Below is a small trained network, with its code and all its weights. Each question gives an input and a class and asks what happens when units are switched off, that is, made to give their printed mean instead of their output.

import numpy as np


def w(rows, s, z=0):
    codes = np.array(rows[::2]) - 128.0
    scale = np.full(codes.shape[1], s)
    scale[-1] = z or s
    return codes * scale


def norm(h):
    return h / np.sqrt((h * h).mean(-1, keepdims=True) + 1e-5)


def f(y):
    return np.maximum(y, 0)


def log_softmax(a):
    a = a - a.max(-1, keepdims=True)
    return a - np.log(np.exp(a).sum(-1, keepdims=True))


def net(x, mask):
    res = np.array(x, float).reshape(1, 4) / 4 @ E
    u = 0
    for l in range(4):
        y = f(norm(res) @ A[l][:, :-1].T + A[l][:, -1])
        res = res + np.where(mask[u : u + 9], y, B[l][:, -1]) @ B[l][:, :-1]
        u += 9
    return log_softmax(norm(res)[-1] @ U[:, :-1].T + U[:, -1])


A, B = {}, {}
E = w([
[101,55,44,130],'x0',
[129,128,129,123],'x1',
[200,110,122,5],'x2',
[238,47,153,213],'x3',
],0.0019)
A[0] = w([
[124,68,15,143,32],'0.n0',
[126,76,3,130,104],'0.n1',
[144,117,161,246,36],'0.n2',
[124,128,127,132,107],'0.n3',
[189,73,169,130,190],'0.n4',
[33,184,130,155,91],'0.n5',
[124,93,21,140,2],'0.n6',
[166,105,144,100,66],'0.n7',
[146,92,138,70,41],'0.n8',
],0.0037,0.0021)
B[0] = w([
[83,67,252,76,183],'0.n0',
[111,112,235,85,220],'0.n1',
[136,158,71,22,213],'0.n2',
[129,127,125,132,128],'0.n3',
[89,176,96,85,250],'0.n4',
[186,130,93,53,251],'0.n5',
[51,19,235,97,156],'0.n6',
[93,157,107,115,152],'0.n7',
[149,138,113,92,151],'0.n8',
],0.0037,0.0018)
A[1] = w([
[238,42,162,186,213],'1.n0',
[160,179,230,142,17],'1.n1',
[132,139,96,88,249],'1.n2',
[139,124,117,121,57],'1.n3',
[30,183,125,236,158],'1.n4',
[43,107,176,245,139],'1.n5',
[129,146,217,130,72],'1.n6',
[142,126,188,32,180],'1.n7',
[253,48,123,214,83],'1.n8',
],0.0038,0.0019)
B[1] = w([
[16,212,98,87,189],'1.n0',
[74,76,187,142,158],'1.n1',
[136,134,110,210,226],'1.n2',
[137,128,131,133,128],'1.n3',
[253,92,100,68,191],'1.n4',
[230,66,129,26,168],'1.n5',
[108,90,143,169,151],'1.n6',
[156,104,85,231,252],'1.n7',
[52,241,80,89,163],'1.n8',
],0.0038,0.0033)
A[2] = w([
[130,185,171,162,181],'2.n0',
[150,185,253,168,6],'2.n1',
[141,138,136,164,128],'2.n2',
[129,129,131,135,94],'2.n3',
[157,180,223,157,86],'2.n4',
[143,93,203,157,187],'2.n5',
[130,128,129,129,112],'2.n6',
[229,130,116,77,98],'2.n7',
[132,110,136,190,160],'2.n8',
],0.0054,0.0026)
B[2] = w([
[71,62,82,129,251],'2.n0',
[81,2,180,10,202],'2.n1',
[99,95,153,139,167],'2.n2',
[125,114,124,129,128],'2.n3',
[58,12,144,56,214],'2.n4',
[81,179,134,212,211],'2.n5',
[121,129,119,122,128],'2.n6',
[216,60,62,170,253],'2.n7',
[123,130,115,186,185],'2.n8',
],0.0037,0.0021)
A[3] = w([
[107,252,110,94,251],'3.n0',
[127,131,132,126,23],'3.n1',
[126,174,139,139,83],'3.n2',
[228,147,164,141,67],'3.n3',
[148,157,117,241,214],'3.n4',
[130,129,130,128,89],'3.n5',
[128,129,130,131,56],'3.n6',
[135,144,154,95,38],'3.n7',
[150,176,112,172,35],'3.n8',
],0.0037,0.00029)
B[3] = w([
[43,181,2,167,248],'3.n0',
[139,127,123,122,128],'3.n1',
[104,105,103,110,142],'3.n2',
[132,7,74,150,175],'3.n3',
[77,120,160,251,208],'3.n4',
[124,122,124,130,128],'3.n5',
[127,126,127,125,128],'3.n6',
[139,96,123,112,131],'3.n7',
[85,108,148,157,167],'3.n8',
],0.0023,0.0013)
U = w([
[71,61,189,75,155],'0',
[72,220,68,102,141],'1',
[252,100,86,118,142],'2',
[110,113,110,181,205],'3',
[138,158,177,223,70],'4',
[195,210,220,133,52],'5',
[191,204,220,134,2],'6',
[173,202,204,135,23],'7',
],0.012,0.0083)

Each question gives the input, the list of numbers given to net, and the class t.
The units are the neurons (one row each of A and B). Each row of codes is followed by its name. A weight is (code - 128) times the scale printed after its matrix; where a second scale follows, it is the last column's (A, B and U).
mask holds one flag per neuron, layer by layer. A switched-off neuron (its flag False) gives its mean, the last column of its row in B, instead of its output. The means were averaged over made-up inputs and are rounded, as every weight is.
A unit's drop is (log p(t) with every unit on - log p(t) with that unit switched off) / (log p(t) with every unit on - log p(t) with every unit switched off).
The circuit of an input: a set's keep is (log p(t) with only the set's units on - log p(t) with every unit switched off) / (log p(t) with every unit on - log p(t) with every unit switched off). Starting from the 12 units with the biggest drops (on a tie, the unit counted first), units are removed one at a time, each time the one whose removal leaves the highest keep (on an exact tie, the one counted first), for as long as the keep stays at least 0.8.
units of the circuit, in order: the units of the circuit, biggest drop first
most important unit: the unit with the biggest drop
k most important neurons: the k neurons with the biggest drops, biggest first
top k neurons in layer l: the k neurons of layer l with the biggest drops, biggest first
drop of u: that unit's drop, to one decimal
input [8,-7,2,7], class 0: 2 most important neurons -> [0.n0; 0.n1]
input [-3,3,-5,1], class 2: units of the circuit, in order -> [1.n4]
input [7,5,4,8], class 1: units of the circuit, in order -> [1.n0; 1.n8]
input [5,-1,-7,-1], class 2: units of the circuit, in order -> [1.n5; 1.n4]
input [8,-2,2,8], class 0: units of the circuit, in order -> [0.n0; 0.n1; 1.n0]
input [7,0,-6,6], class 0: top 3 neurons in layer 1 -> [1.n5; 1.n0; 1.n7]
input [-7,-5,-1,6], class 0: 3 most important neurons -> [0.n4; 1.n1; 2.n1]
input [5,6,-7,5], class 2: 2 most important neurons -> [1.n5; 0.n5]
input [8,3,-7,0], class 0: 4 most important neurons -> [0.n0; 0.n6; 0.n1; 1.n7]
input [-3,-2,1,3], class 4: top 2 neurons in layer 0 -> [0.n4; 0.n5]
input [0,3,-5,0], class 2: 4 most important neurons -> [1.n0; 0.n1; 1.n7; 1.n4]
input [3,-3,2,1], class 4: 2 most important neurons -> [2.n5; 1.n7]
input [-7,2,-6,2], class 0: top 2 neurons in layer 1 -> [1.n1; 1.n7]
input [-6,-1,2,5], class 0: most important unit -> 0.n4
input [-7,1,4,-6], class 0: top 3 neurons in layer 1 -> [1.n0; 1.n8; 1.n4]
input [-2,3,-1,3], class 4: top 4 neurons in layer 1 -> [1.n4; 1.n5; 1.n2; 1.n0]
input [7,-2,-8,6], class 2: 3 most important neurons -> [1.n5; 1.n4; 0.n5]
input [1,1,8,8], class 1: 2 most important neurons -> [1.n0; 1.n8]
input [-6,1,-7,-5], class 2: 3 most important neurons -> [1.n4; 0.n1; 1.n5]
input [5,0,-2,-1], class 0: top 2 neurons in layer 1 -> [1.n5; 1.n2]
input [-2,-8,3,2], class 3: most important unit -> 1.n4
input [1,3,1,3], class 4: top 2 neurons in layer 0 -> [0.n4; 0.n5]
input [-2,8,5,-1], class 3: drop of 0.n5 -> 0.5
input [-1,-8,5,0], class 3: drop of 1.n2 -> 0.5
input [4,-2,3,8], class 1: drop of 1.n0 -> 0.4
input [-1,-1,4,7], class 1: drop of 1.n0 -> 0.2
input [-8,-8,-4,7], class 0: top neuron in layer 0 -> [0.n5]
